Below is a small trained network, with its code and all its weights. Each question gives an input and a class and asks what happens when units are switched off, that is, made to give their printed mean instead of their output.

import numpy as np


def w(rows, s, z=0):
    codes = np.array(rows[::2]) - 128.0
    scale = np.full(codes.shape[1], s)
    scale[-1] = z or s
    return codes * scale


def f(y):
    return y / 2 * (1 + np.tanh(0.7978845608 * (y + 0.044715 * y**3)))


def log_softmax(a):
    a = a - a.max(-1, keepdims=True)
    return a - np.log(np.exp(a).sum(-1, keepdims=True))


def net(x, mask):
    res = np.array(x, float).reshape(1, 4) / 4 @ E
    y = f(res @ A[0][:, :-1].T + A[0][:, -1])
    res = res + np.where(mask, y, B[0][:, -1]) @ B[0][:, :-1]
    return log_softmax(res[-1] @ U[:, :-1].T + U[:, -1])


A, B = {}, {}
E = w([
[161,80,51,22,57,184,100,70,116,115,130,88],'x0',
[105,213,53,92,156,206,195,80,125,153,208,169],'x1',
[99,148,79,176,120,246,170,116,170,19,108,66],'x2',
[160,90,158,128,111,115,159,113,167,146,159,126],'x3',
],0.011)
A[0] = w([
[110,117,215,129,175,85,156,158,87,142,75,144,13],'N1',
[161,29,147,42,113,146,86,141,94,151,77,144,126],'N2',
[106,193,94,165,151,254,246,99,155,112,199,79,80],'N3',
[147,106,112,135,124,252,139,83,241,2,45,26,75],'N4',
[202,118,132,76,67,123,34,116,109,135,121,76,102],'N5',
[144,168,49,53,158,195,190,44,89,188,199,207,86],'N6',
[93,112,75,132,76,177,196,104,111,89,178,122,2],'N7',
],0.0069,0.0082)
B[0] = w([
[95,182,143,92,63,110,82,42,35,141,125,92,178],'N1',
[63,149,96,73,78,101,165,101,130,87,169,122,204],'N2',
[72,126,59,64,95,124,173,74,197,115,226,183,232],'N3',
[184,159,239,170,168,90,122,148,143,195,71,74,252],'N4',
[110,148,125,84,132,143,160,183,172,47,179,99,191],'N5',
[166,138,254,128,197,125,121,172,71,219,25,129,255],'N6',
[85,65,90,178,138,164,158,161,127,50,178,203,156],'N7',
],0.01,0.0098)
U = w([
[153,137,156,108,130,128,112,123,108,144,117,107,251],'0',
[138,134,154,163,171,109,139,179,140,132,115,172,134],'1',
[87,123,5,90,103,148,148,101,157,81,176,158,80],'2',
],0.019,0.0028)

Each question gives the input, the list of numbers given to net, and the class t.
The units are the neurons (one row each of A and B). Each row of codes is followed by its name. A weight is (code - 128) times the scale printed after its matrix; where a second scale follows, it is the last column's (A, B and U).
mask holds one flag per neuron, in row order. A switched-off neuron (its flag False) gives its mean, the last column of its row in B, instead of its output. The means were averaged over made-up inputs and are rounded, as every weight is.
A unit's drop is (log p(t) with every unit on - log p(t) with that unit switched off) / (log p(t) with every unit on - log p(t) with every unit switched off).
The circuit of an input: a set's keep is (log p(t) with only the set's units on - log p(t) with every unit switched off) / (log p(t) with every unit on - log p(t) with every unit switched off). Starting from all 7 units, units are removed one at a time, each time the one whose removal leaves the highest keep (on an exact tie, the one counted first), for as long as the keep stays at least 0.8.
units of the circuit, in order: the units of the circuit, biggest drop first
k most important neurons: the k neurons with the biggest drops, biggest first
drop when u is switched off: that unit's drop, to one decimal
input [2,-2,-5,8], class 2: 2 most important neurons : (N6 N4)
input [-2,-4,-3,-2], class 0: most important neuron : (N1)
input [0,8,-2,-7], class 1: 2 most important neurons : (N6 N1)
input [-2,-2,-5,0], class 0: units of the circuit, in order : (N1 N7)
input [3,1,6,-7], class 1: 2 most important neurons : (N4 N7)
input [1,-6,-2,-1], class 2: units of the circuit, in order : (N6 N4)
input [7,2,8,4], class 1: units of the circuit, in order : (N4 N7)
input [8,4,4,-7], class 1: units of the circuit, in order : (N6 N7)
input [2,1,8,-4], class 1: 3 most important neurons : (N4 N2 N7)
input [7,7,4,8], class 1: 3 most important neurons : (N6 N4 N7)
input [3,5,0,-8], class 0: 3 most important neurons : (N6 N5 N4)
input [6,8,1,-2], class 1: 2 most important neurons : (N6 N7)
input [-7,7,1,-8], class 2: 2 most important neurons : (N3 N4)
input [-8,-7,-4,-7], class 0: units of the circuit, in order : (N1)
input [8,6,1,4], class 1: 2 most important neurons : (N6 N7)
input [1,7,1,-4], class 1: 4 most important neurons : (N6 N2 N5 N1)
input [0,8,-1,-6], class 1: 2 most important neurons : (N6 N1)
input [0,2,1,-7], class 2: 2 most important neurons : (N4 N6)
input [4,4,1,-6], class 1: drop when N7 is switched off : 0.2
input [-5,-5,-7,7], class 0: units of the circuit, in order : (N1)
input [1,0,-3,6], class 2: drop when N3 is switched off : -0.1
input [3,-6,-5,0], class 2: drop when N2 is switched off : 0.1
